Below is a small trained network, with its code and all its weights. Each question gives an input and a class and asks what happens when units are switched off, that is, made to give their printed mean instead of their output.

import numpy as np


def w(rows, s, z=0):
    codes = np.array(rows[::2]) - 128.0
    scale = np.full(codes.shape[1], s)
    scale[-1] = z or s
    return codes * scale


def f(y):
    return y / 2 * (1 + np.tanh(0.7978845608 * (y + 0.044715 * y**3)))


def log_softmax(a):
    a = a - a.max(-1, keepdims=True)
    return a - np.log(np.exp(a).sum(-1, keepdims=True))


def net(x, mask):
    res = np.array(x, float).reshape(1, 5) / 4 @ E
    y = f(res @ A[0][:, :-1].T + A[0][:, -1])
    res = res + np.where(mask, y, B[0][:, -1]) @ B[0][:, :-1]
    return log_softmax(res[-1] @ U[:, :-1].T + U[:, -1])


A, B = {}, {}
E = w([
[253,79,145,162,121,121,124],'x0',
[129,132,131,129,122,130,126],'x1',
[158,169,161,79,146,62,102],'x2',
[145,174,32,162,145,80,139],'x3',
[83,66,129,123,82,44,205],'x4',
],0.011)
A[0] = w([
[147,162,63,142,106,102,127,39],'n0',
[144,163,88,150,185,145,114,99],'n1',
[107,72,235,96,92,163,112,75],'n2',
[71,153,112,90,121,134,123,22],'n3',
[105,98,100,166,79,185,140,64],'n4',
[137,165,142,116,187,202,70,26],'n5',
[79,55,140,133,69,33,202,2],'n6',
[124,137,60,190,150,45,139,68],'n7',
[198,102,122,155,100,138,61,158],'n8',
[72,165,120,134,129,147,83,96],'n9',
[154,152,190,66,157,65,121,126],'n10',
[203,90,146,162,167,135,147,10],'n11',
[110,87,93,185,132,200,89,138],'n12',
[108,97,177,115,122,143,111,14],'n13',
[9,181,125,94,98,138,148,135],'n14',
[201,80,135,155,62,96,158,91],'n15',
[109,72,119,176,105,172,172,142],'n16',
],0.012,0.0084)
B[0] = w([
[104,32,97,189,115,205,79,151],'n0',
[169,116,129,124,70,170,125,163],'n1',
[119,48,10,123,109,185,117,220],'n2',
[142,81,145,218,201,105,148,148],'n3',
[138,168,92,164,153,50,63,161],'n4',
[215,114,192,173,59,124,121,190],'n5',
[249,135,248,167,85,133,105,231],'n6',
[118,67,82,121,99,190,97,195],'n7',
[111,149,155,115,178,134,179,218],'n8',
[170,104,179,117,192,99,160,163],'n9',
[94,193,47,155,123,54,51,202],'n10',
[129,92,138,150,206,104,134,166],'n11',
[153,161,114,118,109,58,100,195],'n12',
[121,42,118,222,140,162,45,137],'n13',
[175,104,119,122,185,113,157,243],'n14',
[123,134,120,127,199,130,171,205],'n15',
[88,193,96,100,112,58,101,199],'n16',
],0.011)
U = w([
[197,134,208,146,72,138,120,98],'0',
[149,107,138,134,235,111,176,79],'1',
[130,65,67,128,95,187,104,104],'2',
[137,140,124,95,113,113,150,253],'3',
[128,182,96,124,121,47,71,80],'4',
[79,210,159,9,75,164,233,188],'5',
[40,154,180,120,114,181,163,92],'6',
],0.012,0.022)

Each question gives the input, the list of numbers given to net, and the class t.
The units are the neurons (one row each of A and B). Each row of codes is followed by its name. A weight is (code - 128) times the scale printed after its matrix; where a second scale follows, it is the last column's (A, B and U).
mask holds one flag per neuron, in row order. A switched-off neuron (its flag False) gives its mean, the last column of its row in B, instead of its output. The means were averaged over made-up inputs and are rounded, as every weight is.
A unit's drop is (log p(t) with every unit on - log p(t) with that unit switched off) / (log p(t) with every unit on - log p(t) with every unit switched off).
The circuit of an input: a set's keep is (log p(t) with only the set's units on - log p(t) with every unit switched off) / (log p(t) with every unit on - log p(t) with every unit switched off). Starting from the 12 units with the biggest drops (on a tie, the unit counted first), units are removed one at a time, each time the one whose removal leaves the highest keep (on an exact tie, the one counted first), for as long as the keep stays at least 0.8.
units of the circuit, in order: the units of the circuit, biggest drop first
most important unit: the unit with the biggest drop
k most important neurons: the k neurons with the biggest drops, biggest first
drop when u is switched off: that unit's drop, to one decimal
input [-8,-3,-5,3,6], class 1: units of the circuit, in order	n14
input [4,0,-7,-4,2], class 4: 2 most important neurons	n16; n4
input [-4,-3,-1,1,0], class 1: 2 most important neurons	n14; n16
input [-1,0,-8,-4,5], class 4: units of the circuit, in order	n16; n4
input [7,7,-8,-6,2], class 4: 2 most important neurons	n16; n4
input [-5,1,-2,6,-1], class 2: units of the circuit, in order	n7; n0
input [6,-4,2,1,5], class 1: 3 most important neurons	n15; n5; n11
input [-7,1,-3,-7,1], class 1: 4 most important neurons	n14; n9; n3; n7
input [-3,7,7,1,7], class 0: 2 most important neurons	n6; n16
input [6,-2,8,3,4], class 4: 2 most important neurons	n10; n14
input [-4,2,1,6,-5], class 2: 3 most important neurons	n6; n0; n1
input [-5,7,1,8,-5], class 2: 2 most important neurons	n0; n6
input [-7,0,5,1,-7], class 0: 2 most important neurons	n5; n1
input [-6,-6,-8,-3,6], class 4: 2 most important neurons	n16; n4
input [3,3,1,1,8], class 0: most important unit	n6
input [6,-3,-6,-4,-3], class 1: 4 most important neurons	n8; n11; n10; n15
input [-3,-4,5,-6,3], class 2: 2 most important neurons	n2; n16
input [-1,4,0,4,2], class 2: 2 most important neurons	n7; n8
input [6,5,7,-6,2], class 4: 2 most important neurons	n10; n14
input [4,6,-2,7,0], class 2: units of the circuit, in order	n7
input [5,-1,2,3,3], class 1: drop when n8 is switched off	0.1
input [-3,4,5,-6,-1], class 2: drop when n5 is switched off	0.0
input [-6,3,-1,2,5], class 1: drop when n12 is switched off	0.1
input [6,-8,-6,-8,-4], class 2: drop when n6 is switched off	0.1
